Below are the code and all the weights of a small trained network. Each question names an input and a class and asks about switching units off, where a switched-off unit gives its printed mean instead of its output.

import numpy as np


def w(rows, s, z=0):
    codes = np.array(rows[::2]) - 128.0
    scale = np.full(codes.shape[1], s)
    scale[-1] = z or s
    return codes * scale


def f(y):
    return np.maximum(y, 0)


def log_softmax(a):
    a = a - a.max(-1, keepdims=True)
    return a - np.log(np.exp(a).sum(-1, keepdims=True))


def net(x, mask):
    res = np.array(x, float).reshape(1, 3) / 4 @ E
    y = f(res @ A[0][:, :-1].T + A[0][:, -1])
    res = res + np.where(mask, y, B[0][:, -1]) @ B[0][:, :-1]
    return log_softmax(res[-1] @ U[:, :-1].T + U[:, -1])


A, B = {}, {}
E = w([
[33,72,10,24],'x0',
[255,89,36,90],'x1',
[154,198,96,82],'x2',
],0.0069)
A[0] = w([
[81,146,250,106,26],'neuron 1',
[106,97,101,79,84],'neuron 2',
[173,125,236,199,103],'neuron 3',
[156,127,115,82,62],'neuron 4',
[179,143,184,153,61],'neuron 5',
[40,187,222,137,76],'neuron 6',
[65,198,196,62,63],'neuron 7',
[91,144,160,13,209],'neuron 8',
[137,16,87,70,164],'neuron 9',
[169,69,70,223,167],'neuron 10',
[147,111,109,169,2],'neuron 11',
[32,183,159,210,54],'neuron 12',
[163,68,89,99,107],'neuron 13',
[150,22,86,222,110],'neuron 14',
[33,100,222,196,171],'neuron 15',
[174,134,163,174,27],'neuron 16',
[71,168,164,89,61],'neuron 17',
[137,32,179,122,103],'neuron 18',
[187,171,207,175,76],'neuron 19',
[2,188,140,158,193],'neuron 20',
[71,4,47,76,198],'neuron 21',
[142,26,148,162,124],'neuron 22',
[198,125,186,131,40],'neuron 23',
[71,213,156,77,82],'neuron 24',
[152,149,141,161,53],'neuron 25',
[160,203,208,232,149],'neuron 26',
[203,158,85,149,150],'neuron 27',
[137,147,199,181,251],'neuron 28',
[171,69,86,92,119],'neuron 29',
[65,155,127,59,108],'neuron 30',
],0.009,0.0046)
B[0] = w([
[215,133,72,108,171],'neuron 1',
[85,129,72,205,166],'neuron 2',
[74,139,53,176,205],'neuron 3',
[185,185,78,74,147],'neuron 4',
[133,109,70,177,162],'neuron 5',
[229,123,54,120,197],'neuron 6',
[224,110,38,103,165],'neuron 7',
[96,190,117,233,198],'neuron 8',
[109,188,86,182,213],'neuron 9',
[181,206,77,161,172],'neuron 10',
[170,76,39,2,129],'neuron 11',
[211,111,71,152,185],'neuron 12',
[188,147,73,82,176],'neuron 13',
[202,230,107,108,158],'neuron 14',
[214,205,96,187,223],'neuron 15',
[174,46,60,168,152],'neuron 16',
[188,141,44,170,151],'neuron 17',
[158,207,165,138,146],'neuron 18',
[66,102,34,191,191],'neuron 19',
[205,176,68,194,216],'neuron 20',
[74,171,59,210,254],'neuron 21',
[177,213,152,82,154],'neuron 22',
[82,140,30,232,155],'neuron 23',
[209,153,68,181,161],'neuron 24',
[50,89,41,165,141],'neuron 25',
[64,133,49,199,231],'neuron 26',
[184,197,129,114,185],'neuron 27',
[78,196,141,184,222],'neuron 28',
[190,167,88,104,185],'neuron 29',
[94,175,78,213,170],'neuron 30',
],0.0073,0.009)
U = w([
[141,200,127,149,254],'0',
[205,157,87,117,87],'1',
[45,142,86,168,32],'2',
[129,140,120,138,216],'3',
[76,55,180,36,2],'4',
[96,112,193,57,2],'5',
[90,25,254,79,2],'6',
],0.0099,0.0048)

Each question gives the input, the list of numbers given to net, and the class t.
The units are the neurons (one row each of A and B). Each row of codes is followed by its name. A weight is (code - 128) times the scale printed after its matrix; where a second scale follows, it is the last column's (A, B and U).
mask holds one flag per neuron, in row order. A switched-off neuron (its flag False) gives its mean, the last column of its row in B, instead of its output. The means were averaged over made-up inputs and are rounded, as every weight is.
A unit's drop is (log p(t) with every unit on - log p(t) with that unit switched off) / (log p(t) with every unit on - log p(t) with every unit switched off).
The circuit of an input: a set's keep is (log p(t) with only the set's units on - log p(t) with every unit switched off) / (log p(t) with every unit on - log p(t) with every unit switched off). Starting from the 12 units with the biggest drops (on a tie, the unit counted first), units are removed one at a time, each time the one whose removal leaves the highest keep (on an exact tie, the one counted first), for as long as the keep stays at least 0.8.
units of the circuit, in order: the units of the circuit, biggest drop first
top k neurons: the k neurons with the biggest drops, biggest first
drop of u: that unit's drop, to one decimal
input [8,5,-1], class 2: units of the circuit, in order => [neuron 21]
input [0,3,0], class 3: top 3 neurons => [neuron 15; neuron 20; neuron 6]
input [-8,-3,7], class 2: units of the circuit, in order => [neuron 26; neuron 19]
input [-4,-8,-5], class 1: units of the circuit, in order => [neuron 6; neuron 12]
input [-7,-3,3], class 2: units of the circuit, in order => [neuron 26; neuron 19]
input [6,4,0], class 2: top 2 neurons => [neuron 21; neuron 15]
input [8,7,-8], class 0: top 3 neurons => [neuron 21; neuron 9; neuron 14]
input [-6,-2,-5], class 2: top 3 neurons => [neuron 26; neuron 3; neuron 19]
input [-8,5,-5], class 2: drop of neuron 19 => 0.2
input [-5,4,-2], class 2: drop of neuron 19 => 0.2
input [-3,-5,2], class 1: drop of neuron 26 => -0.1
